[ 0.118  0.149  0.173  0.129  0.030  0.059  0.124  0.227  0.081 -0.072
  0.118  0.047  0.020 -0.059 -0.160]
The first entry from the right is -0.160
The entry just left of the smallest entry?
A: -0.059
The 2nd entry from the left?
A: 0.149
The third entry from the left?
A: 0.173
The 1st entry from the left?
A: 0.118
The 4th-last entry is 0.047
The 3rd entry from the right?
A: 0.020

M =
[[-23  12  17  -6 -11 -39]
 [ 12  -9  -9   0   3  -3]
 [  8 -11 -13 -26 -21 -26]
 [ 11 -31 -42  23  43 -60]
 [  1  -4  -4 -31 -30 -22]
 [-43  22  18  34  13  -9]
 [ 12  -8  -6   1  18 -10]
 [-33  23  22  26   9   6]
 [  4  -3   0   3  15 -13]
 [ 12 -11 -15 -10  -8   8]]
Rows and columns are numbered from 1.
The entry just right of the largest entry is -60
The entry directly above 4: -33
Find the entry in the top-left corner.
-23
The entry directly above the smallest entry is -26
The top entry of the column that holds the smallest entry -> -39
The entry in the bottom-left corner: 12
Find the entry in row 3 and column 3.
-13
Find the entry in row 2 and column 3.
-9
The entry just right of 11 is -31
The bottom-right entry -> 8
Find the entry in row 3 and column 1.
8
The entry in row 1 and column 3 -> 17
Find the entry directly below -43.
12
The entry directly above 6 -> -10
The entry just left of the smallest entry: 43
Find the entry just left of 13.
34
The bottom entry of the column that holds the largest entry: -8
The entry directly above 13: -30
The entry directly above 9 -> 18
The entry just left of 6 is 9
Find the entry directly below -60.
-22
Find the entry at row 2, column 1.
12

Questions about the array below. Rows and columns are numbered from 1.
1) Give the entry in row 1 and column 1.
2) Give the minimum.
3) Give the entry at row 1, column 2.
4) Give the entry in the top-right corner.
5) Give the entry at row 2, column 3.
6) Give the entry just right of -6.
7) Give the entry just right of the smallest entry.
50	-41	-72	-17	-6	41	25	50	45	-26
19	36	-3	4	9	-1	-7	20	5	16
1) 50
2) -72
3) -41
4) -26
5) -3
6) 41
7) -17

a = [ 1.195 -1.604  0.406  1.782 -1.871]
The entry just right of 1.782 is -1.871
The median of all entries -> 0.406
The entry just right of the centre entry -> 1.782

x =
[[ 27  18  21  57  35  63 -17 -18  26  14 -34  14 -54 -45]
 [ 25  17  33  63  44  30 -22  -9  22 -15 -42  22 -41  -8]]
Counting starts at 1.
The entry in the bottom-left corner?
Answer: 25
The top-right entry?
Answer: -45
The entry just left of 18?
Answer: 27
The bottom-right entry?
Answer: -8
The entry just left of the smallest entry: 14
The entry just right of 21?
Answer: 57
The entry at row 1, column 2?
Answer: 18
The entry just right of 25?
Answer: 17
The entry at row 1, column 3 is 21

Read these off the table that follows. Indices start at 1.
1) Read off the entry just right of -0.485.
2) Read off the entry in row 3 and column 3.
3) Read off the entry just left of 1.076.
4) Read off the entry in the bottom-left corner.
5) Read off the entry just right of 0.185.
6) Read off the entry directly below the largest entry.
7) Read off the entry at row 3, column 1.
8) Read off the bottom entry of the column that holds the largest entry.
[[ 1.243 -0.093 -0.203  2.100  0.410  1.007]
 [ 0.545 -0.220 -0.571  1.907 -0.109  1.712]
 [ 0.762  0.724  0.054 -1.475  1.984 -0.381]
 [ 0.134  0.352 -0.007 -1.098  1.159 -0.165]
 [ 0.185 -0.813 -0.749  0.915  0.365  1.066]
 [ 0.114  1.076  1.382 -1.513  1.453  0.280]
 [-0.054  0.762  1.165 -0.485  1.045 -0.543]
 [ 0.897  0.802  1.082 -0.427  1.351  0.030]]
1) 1.045
2) 0.054
3) 0.114
4) 0.897
5) -0.813
6) 1.907
7) 0.762
8) -0.427
